[128 = 0]

[126 128 127 125 198 149 129 123 143 126 130 120 152  93 140 131 184 124
 132  96 126 135 125 138 130 137 140 119 129 135 126 127 115 141 145 117
 124 136 132 137 113 128 105 124 116 116 129 121 121 132 131 146 132 114
 125] | saraf.bet
[132 120 123 122 198 143 113 116 141 124 136 126 129 128 112 132 194 117
 133 162 129 137 130 151 124 127 132 107 128 131 128 128 125 140 126 117
 128 148 114 119 103 139  93 127 115 107 126 116 119 100 126 112 126 107
 109] | saraf.kura
[131 147 129 122 179 137 129 129 143 124 133 121 152  72 130 129 180 130
 133  91 126 126 127 144 122 140 131 117 125 127 129 128 113 134 146 132
 133 134 126 128 114 126 108 124 121 122 129 127 121 137 135 151 132 117
 130] | Dag.zuro
[137 127 123 122 182 137 141 121 158 126 132 121 155  40 125 139 217 115
 139  86 128 133 130 142 128 133 137 117 128 133 129 124 115 132 143 147
 119 153 137 151  91 138  96 123 106 116 134 115 126 152 142 156 127 100
 137] | saraf.kura
[120 160 133 132 213 139 152 103 155 132 140 120 131  80 135 135 179 129
 134  90 131 131 121 139 131 136 120 129 129 133 127 113 102 129 110 134
 128 144 136 134 107 153 107 119 128 118 137 112 128 137 131 135 129 118
 129] | maf.Vep
[127 116 126 128 159 135 142 121 142 128 132 128 148  74 121 137 185 122
 134  90 124 130 130 127 138 135 141 126 129 131 125 126 123 131 144 139
 123 145 143 154 109 141 118 130 113 119 133 120 126 146 138 149 129 113
 135] | saraf.kura
[131 137 128 124 155 137 130 130 145 125 130 120 137  90 136 128 164 122
 133 113 130 133 145 139 124 131 127 120 129 125 128 127 115 131 138 138
 125 134 127 131 109 124 112 127 122 124 125 128 130 138 135 146 129 118
 131] | Dag.zuro
[130 142 133 125 186 139 164 115 140 136 131 118 142  42 135 131 179 132
 134  47 121 128 127 130 133 128 138 140 124 126 129 121 123 125 143 145
 145 154 124 146 138 149 114 126 122 112 136 115 124 128 138 146 136 116
 155] | maf.Tok
[125 112 132 129 174 155 115 126 129 125 127 132 154 138 135 135 152 125
 124 125 129 134 130 134 135 136 143 116 127 131 128 129 126 138 143  95
 124 125 133 134 125 111 111 127 120 113 122 127 123 125 122 133 133 129
 110] | saraf.kura
[128 175 133 129 154 116 134 129 149 124 132 111 135  82 149 121 153 129
 134 101 130 133 123 143 117 137 121 130 128 125 131 127 102 124 134 150
 132 127 122 119 108 132 118 124 135 133 129 128 122 145 133 150 128 119
 139] | Dag.ramis
[121 150 130 130 195 139 125 118 147 124 133 124 154 116 137 136 180 126
 132 114 128 132 125 143 130 138 126 120 129 131 129 123 113 135 128 116
 119 134 132 138 103 140 108 120 118 120 133 121 125 140 127 138 133 119
 116] | saraf.bet
[126 154 131 126 164 134 142 130 137 124 131 113 167  72 166 120 154 127
 131  69 125 129 127 134 125 135 132 131 127 125 133 127 111 132 156 129
 132 122 125 131 124 113 121 123 126 127 126 132 121 147 132 159 134 125
 134] | Dag.ramis
[133 147 130 129 201 136 127 122 146 129 129 121 156  94 136 132 199 126
 131  92 119 133 125 139 131 131 137 116 128 128 129 130 118 139 145 119
 127 140 128 143 111 141 105 119 117 117 134 120 124 139 135 149 129 117
 124] | saraf.bet
[124 149 130 131 146 112 129 129 133 125 128 128 153 125 132 133 162 127
 130 103 125 129 125 129 134 130 128 125 126 132 131 127 128 129 128 132
 124 131 135 148 111 148 131 119 119 131 136 128 133 155 133 143 128 123
 129] | saraf.bet
[126 152 134 128 140 132 119 134 132 120 127 120 151 105 156 118 133 134
 132 101 126 132 123 127 125 135 130 126 126 125 130 129 111 134 147 127
 127 120 125 126 122 108 124 126 131 134 128 136 125 149 132 156 126 128
 129] | Dag.ramis
[135 132 121 123 161 129 121 132 138 124 128 124 151  92 126 131 185 126
 133 106 121 132 127 135 125 130 138 117 125 128 127 130 124 131 148 130
 128 138 124 135 109 133 111 127 116 117 135 126 128 137 138 144 127 113
 129] | saraf.malom
[126 142 126 129 157 125 126 126 150 122 131 128 149 103 127 135 185 122
 134 116 126 129 126 139 123 133 128 118 128 131 125 128 116 131 128 138
 118 135 132 143  95 144 115 120 114 128 135 123 131 155 133 146 125 111
 121] | saraf.bet
[127 149 116 132 185 137 153 112 150 128 133 114 131  67 135 135 177 127
 133  98 127 132 126 142 125 130 123 130 127 124 127 120 109 127 127 144
 138 145 123 126 112 147 104 126 124 113 134 117 124 123 133 144 132 116
 140] | maf.Sanet
[135 160 128 122 189 148 120 124 149 122 135 109 131  78 151 128 167 133
 138 132 140 138 124 150 114 135 116 120 127 125 134 127  92 132 143 140
 126 126 115 105 101  94  93 129 129 122 121 128 118 124 129 147 134 112
 124] | Dag.ramis
[120 139 130 132 230 160 159 101 153 133 138 118 141  65 140 144 179 134
 134  67 135 135 114 138 138 134 139 130 124 132 128 115 109 132 123 123
 130 143 138 139 123 141  99 126 124 110 134 124 125 130 133 145 135 117
 134] | maf.Vep
[121 165 134 134 129 113 135 136 132 124 126 123 156 106 151 120 133 135
 132  80 123 134 124 126 131 132 127 131 128 125 127 127 124 124 139 137
 129 119 138 135 127 133 143 121 130 140 136 140 131 157 136 152 130 132
 136] | Dag.ramis
[132 129 131 118 244 172 145 104 145 133 136 106 128  62 127 139 192 123
 132 100 124 137 122 148 125 130 134 125 127 125 130 121 112 139 140 118
 139 157 116 120 127 135  76 128 120  95 129 112 115  89 129 128 139 109
 129] | maf.Sanet
[130 126 130 129 181 148 147 118 135 133 129 123 145  75 140 129 163 127
 130  73 119 129 128 127 134 131 142 134 125 127 127 123 125 134 141 129
 138 143 131 136 137 134 116 125 127 115 131 122 122 123 132 144 133 122
 141] | maf.Sanet
[129 107 118 119 189 159 125 122 136 128 132 123 161  91 129 134 191 120
 131  97 126 132 129 129 132 134 152 114 125 143 127 131 125 139 153 113
 125 145 134 145 126 118 103 125 107 106 128 124 124 129 139 146 131 116
 123] | saraf.malom
[129 118 128 122 203 167 165 111 148 134 135 112 147   4 145 136 200 125
 138  42 125 135 131 129 132 135 145 135 125 129 130 117 105 131 152 149
 141 159 137 141 124 120  91 132 113 106 129 117 120 129 142 168 132 107
 154] | maf.Sanet
[129 156 126 122 182 125 127 126 142 124 129 122 142 106 133 131 173 127
 131 113 127 134 125 142 123 131 128 122 129 128 127 126 114 130 135 128
 132 133 120 130 116 139 111 123 124 122 132 124 123 129 130 134 131 121
 121] | Dag.zuro
[125 122 134 130 138 126 147 132 139 129 126 133 176  72 129 132 186 125
 130  48 115 131 130 114 143 134 157 131 125 137 124 127 138 131 146 138
 125 146 153 179 118 147 134 120 108 128 138 127 136 166 143 164 125 117
 141] | saraf.kura
[127 117 127 122 186 144 128 121 140 128 132 126 143 107 122 139 186 119
 127 119 124 136 128 136 132 133 139 122 127 134 126 129 123 135 134 116
 122 144 129 144 113 135 103 124 115 110 130 120 122 126 130 135 127 112
 123] | saraf.kura
[129 139 126 130 158 123 137 116 149 125 130 133 152  89 127 138 189 123
 134  94 122 129 132 133 134 130 137 122 127 137 124 126 122 131 130 129
 119 146 138 155 102 147 118 118 111 126 133 120 123 154 139 149 125 116
 134] | saraf.kura
[124 164 128 131 165 110 135 128 152 125 129 123 159  82 142 127 180 128
 136  84 127 131 123 135 128 130 128 123 129 131 124 130 114 129 133 143
 125 132 133 146 101 148 123 117 119 131 135 123 131 168 138 157 127 116
 134] | saraf.bet
[128 141 130 121 199 164 137 121 147 132 133 109 159  38 161 128 171 130
 140  69 129 136 126 140 124 135 134 114 132 128 133 124  97 130 157 132
 130 125 127 126 115 104  94 128 122 117 123 128 117 139 132 164 136 115
 133] | Dag.dimor
[129 146 127 127 161 125 132 128 141 125 129 120 145  88 142 130 169 125
 132  98 127 130 128 136 129 130 130 119 129 128 130 127 116 126 141 132
 127 133 127 137 109 137 118 122 121 125 129 136 127 147 134 141 128 117
 130] | Dag.zuro
[127 124 130 126 188 151 142 126 140 132 130 123 175  63 136 135 187 129
 132  53 121 130 133 124 137 135 154 128 125 134 129 126 124 138 153 121
 128 141 144 158 122 126 115 123 113 116 130 124 128 153 137 168 129 118
 134] | saraf.malom
[130 141 125 123 227 159 147 110 142 134 130 115 130  66 133 135 190 126
 139  88 122 134 125 142 129 135 131 128 129 126 130 119 115 136 138 129
 141 155 118 129 131 146  97 126 121 104 136 112 117 104 133 129 135 113
 139] | maf.Tok
